Below is a small trained network, with its code and all its weights. Each question gives an input and a target symbol and asks what happens when units are switched off, that is, made to give their printed mean instead of their output.

import numpy as np


def w(rows, s, z=0):
    codes = np.array(rows[::2]) - 128.0
    scale = np.full(codes.shape[1], s)
    scale[-1] = z or s
    return codes * scale


def norm(h):
    return h / np.sqrt((h * h).mean(-1, keepdims=True) + 1e-5)


def f(y):
    return y / 2 * (1 + np.tanh(0.7978845608 * (y + 0.044715 * y**3)))


def softmax(a):
    e = np.exp(a - a.max(-1, keepdims=True))
    return e / e.sum(-1, keepdims=True)


def log_softmax(a):
    a = a - a.max(-1, keepdims=True)
    return a - np.log(np.exp(a).sum(-1, keepdims=True))


def net(x, mask):
    ids = ['γεηθλπψ'.index(c) for c in x.split()]
    T = len(ids)
    res = E[ids] + P[:T]
    u = 0
    for l in range(2):
        q, k, v = (norm(res) @ M[l].T for M in (Q, K, V))
        z = softmax(np.where(np.tri(T) > 0, q @ k.T / 4**0.5, -1e9)) @ v
        res = res + np.where(mask[u], z, O[l][:, -1]) @ O[l][:, :-1]
        u += 1
        y = f(norm(res) @ A[l][:, :-1].T + A[l][:, -1])
        res = res + np.where(mask[u : u + 12], y, B[l][:, -1]) @ B[l][:, :-1]
        u += 12
    return log_softmax(norm(res)[-1] @ U[:, :-1].T + U[:, -1])


Q, K, V, O, A, B = {}, {}, {}, {}, {}, {}
E = w([
[1,110,127,221,70,77],'γ',
[110,135,90,139,229,170],'ε',
[83,187,194,128,143,151],'η',
[151,142,32,106,171,122],'θ',
[111,203,136,135,174,125],'λ',
[197,214,90,142,104,64],'π',
[101,117,108,143,171,221],'ψ',
],0.01)
P = w([
[67,144,210,115,42,55],'0',
[220,110,209,254,186,156],'1',
[126,144,120,215,138,200],'2',
[134,147,102,185,134,209],'3',
[151,149,95,169,132,215],'4',
[165,155,84,154,130,220],'5',
[177,156,76,142,127,224],'6',
[192,160,76,126,118,227],'7',
[199,166,70,121,111,227],'8',
[211,170,60,111,102,228],'9',
],0.0045)
Q[0] = w([
[86,183,96,114,118,124],'0.h0',
[242,114,212,109,177,255],'0.h0',
[132,112,230,78,61,30],'0.h0',
[105,69,135,44,158,42],'0.h0',
],0.0052)
K[0] = w([
[82,68,168,177,148,99],'0.h0',
[158,124,124,187,114,203],'0.h0',
[124,162,124,85,193,164],'0.h0',
[171,127,147,101,198,254],'0.h0',
],0.0072)
V[0] = w([
[83,100,100,255,37,79],'0.h0',
[30,102,131,82,221,150],'0.h0',
[135,70,109,169,138,211],'0.h0',
[86,133,48,144,68,49],'0.h0',
],0.0049)
O[0] = w([
[254,130,125,48,72,173,253],'0.h0',
[225,68,158,163,111,16,156],'0.h0',
[139,135,131,151,88,175,110],'0.h0',
[157,112,95,66,163,143,170],'0.h0',
],0.0079,0.0038)
A[0] = w([
[115,89,58,160,123,58,93],'0.n0',
[67,52,203,189,135,148,129],'0.n1',
[131,52,88,152,98,145,55],'0.n2',
[97,186,175,103,147,195,204],'0.n3',
[56,48,108,159,166,97,131],'0.n4',
[162,218,101,198,148,122,212],'0.n5',
[194,139,116,199,144,77,71],'0.n6',
[182,63,182,198,136,203,143],'0.n7',
[117,5,112,158,107,151,128],'0.n8',
[186,68,66,117,125,174,233],'0.n9',
[50,112,121,139,101,208,159],'0.n10',
[159,96,84,255,169,44,1],'0.n11',
],0.0073,0.0022)
B[0] = w([
[191,119,165,62,152,126,132],'0.n0',
[116,129,143,176,94,220,160],'0.n1',
[119,160,120,123,119,54,130],'0.n2',
[173,77,81,146,96,78,212],'0.n3',
[197,2,104,152,135,108,135],'0.n4',
[97,54,151,138,159,162,254],'0.n5',
[99,149,111,64,171,174,154],'0.n6',
[98,175,49,138,123,88,183],'0.n7',
[169,171,140,170,118,42,139],'0.n8',
[110,132,218,155,74,72,236],'0.n9',
[184,162,126,83,181,131,160],'0.n10',
[148,133,84,99,136,103,168],'0.n11',
],0.0068,0.0053)
Q[1] = w([
[163,129,157,147,87,168],'1.h0',
[249,124,100,142,90,112],'1.h0',
[123,121,122,175,208,114],'1.h0',
[115,108,89,190,141,97],'1.h0',
],0.012)
K[1] = w([
[102,191,141,163,112,136],'1.h0',
[137,216,154,111,84,53],'1.h0',
[157,142,55,65,172,244],'1.h0',
[132,144,144,57,83,181],'1.h0',
],0.011)
V[1] = w([
[107,254,118,111,205,132],'1.h0',
[174,168,103,85,91,176],'1.h0',
[151,118,70,134,197,178],'1.h0',
[106,122,64,182,142,54],'1.h0',
],0.0092)
O[1] = w([
[54,197,89,52,82,188,121],'1.h0',
[216,203,51,200,68,56,65],'1.h0',
[161,118,104,99,2,96,80],'1.h0',
[98,77,28,95,248,233,253],'1.h0',
],0.0054,0.0035)
A[1] = w([
[141,100,139,140,133,170,153],'1.n0',
[147,212,114,107,126,128,44],'1.n1',
[113,117,211,174,116,191,150],'1.n2',
[104,176,121,103,10,104,229],'1.n3',
[14,129,113,141,155,120,159],'1.n4',
[179,114,94,116,133,152,250],'1.n5',
[151,60,104,157,89,133,66],'1.n6',
[149,138,60,119,110,138,153],'1.n7',
[202,130,103,66,137,83,157],'1.n8',
[85,194,170,148,178,153,179],'1.n9',
[63,143,108,84,135,172,193],'1.n10',
[91,132,62,152,160,137,157],'1.n11',
],0.011,0.0016)
B[1] = w([
[81,140,134,149,129,86,205],'1.n0',
[124,190,111,101,172,171,151],'1.n1',
[28,135,176,105,111,76,191],'1.n2',
[153,254,71,104,167,96,189],'1.n3',
[191,144,172,32,141,191,193],'1.n4',
[92,173,123,141,85,90,253],'1.n5',
[112,96,83,44,197,154,154],'1.n6',
[67,94,145,174,119,113,192],'1.n7',
[112,67,132,101,37,123,200],'1.n8',
[125,97,93,68,86,97,185],'1.n9',
[224,143,137,140,120,94,229],'1.n10',
[142,168,182,173,84,135,200],'1.n11',
],0.0078,0.0053)
U = w([
[199,114,204,180,121,60,125],'γ',
[139,65,81,155,239,147,234],'ε',
[1,134,220,114,128,102,133],'η',
[106,36,83,93,73,86,84],'θ',
[180,126,183,29,193,171,6],'λ',
[116,212,83,115,122,107,187],'π',
[52,138,161,244,115,176,72],'ψ',
],0.0097,0.0023)

Each question gives the input, a string of symbols that net reads in full, and the target symbol t.
The units are the heads (4 rows each of Q, K, V and O) and the neurons (one row each of A and B). Each row of codes is followed by its name. A weight is (code - 128) times the scale printed after its matrix; where a second scale follows, it is the last column's (O, A, B and U).
mask holds one flag per unit, layer by layer, with each layer's heads first. A switched-off unit (its flag False) gives its mean, the last column of its rows in O or B, instead of its output. The means were averaged over made-up inputs and are rounded, as every weight is.
A unit's drop is (log p(t) with every unit on - log p(t) with that unit switched off) / (log p(t) with every unit on - log p(t) with every unit switched off).
The circuit of an input: a set's keep is (log p(t) with only the set's units on - log p(t) with every unit switched off) / (log p(t) with every unit on - log p(t) with every unit switched off). Starting from the 12 units with the biggest drops (on a tie, the unit counted first), units are removed one at a time, each time the one whose removal leaves the highest keep (on an exact tie, the one counted first), for as long as the keep stays at least 0.8.
units of the circuit, in order: the units of the circuit, biggest drop first
most important unit: the unit with the biggest drop
top k neurons: the k neurons with the biggest drops, biggest first
k most important neurons of layer l: the k neurons of layer l with the biggest drops, biggest first
input γ ε η, target γ: most important unit : 1.h0
input η π θ θ θ θ γ ψ θ ψ, target η: units of the circuit, in order : (0.n9, 1.n2)
input λ γ η π, target λ: units of the circuit, in order : (1.h0, 0.h0)
input λ ε λ λ, target λ: units of the circuit, in order : (0.h0, 1.n4, 1.h0)
input π ε η λ γ, target π: units of the circuit, in order : (1.h0, 1.n3)
input ε λ ε θ π γ λ, target ε: top 3 neurons : (0.n8, 0.n2, 0.n4)
input θ λ γ, target θ: units of the circuit, in order : (0.n4, 0.h0)
input η θ η θ π ψ, target π: units of the circuit, in order : (0.h0, 1.h0, 1.n3)
input ε η ε γ η, target ε: top 2 neurons : (0.n8, 0.n3)
input λ ε γ η, target λ: 2 most important neurons of layer 0 : (0.n4, 0.n9)
input ψ ε π λ γ θ λ, target ψ: 2 most important neurons of layer 0 : (0.n10, 0.n8)
input γ ε ε λ, target γ: units of the circuit, in order : (0.h0, 1.h0)
input λ ψ η π ψ γ, target λ: top 2 neurons : (0.n5, 0.n9)
input η λ θ θ η γ ε, target η: top 2 neurons : (0.n9, 0.n4)
input γ η γ ψ γ, target γ: top 2 neurons : (0.n5, 0.n9)
input γ λ γ λ, target λ: units of the circuit, in order : (0.h0)
input θ θ λ θ λ λ λ γ, target θ: 2 most important neurons of layer 0 : (0.n4, 0.n9)
input ε λ λ λ π γ λ θ, target ε: 2 most important neurons of layer 1 : (1.n9, 1.n2)
input ε λ θ λ γ θ η η θ λ, target ε: 2 most important neurons of layer 0 : (0.n8, 0.n2)
input ε λ λ γ λ π, target ε: top 3 neurons : (0.n8, 0.n5, 0.n2)
input λ ψ θ γ ε θ, target λ: most important unit : 0.n4
input ψ λ θ θ η γ η ψ π, target ψ: top 2 neurons : (0.n8, 0.n1)
input θ λ θ ψ γ η, target θ: top 4 neurons : (0.n4, 0.n8, 0.n10, 0.n9)
input θ ψ ψ λ γ θ θ π π ε, target θ: top 3 neurons : (0.n4, 0.n8, 0.n1)
input ψ η γ π η, target ψ: 2 most important neurons of layer 1 : (1.n5, 1.n3)
input λ ε λ ψ θ λ ε η, target η: top 3 neurons : (1.n2, 0.n5, 0.n1)
input π λ θ λ π ψ η η η ε, target π: units of the circuit, in order : (1.h0)
input ε ε γ θ η λ θ, target ε: top 3 neurons : (0.n8, 0.n3, 0.n2)
input γ λ π ε π η ε θ, target γ: 2 most important neurons of layer 0 : (0.n9, 0.n7)
input θ ε λ γ π θ ψ, target θ: top 3 neurons : (0.n8, 0.n4, 0.n9)
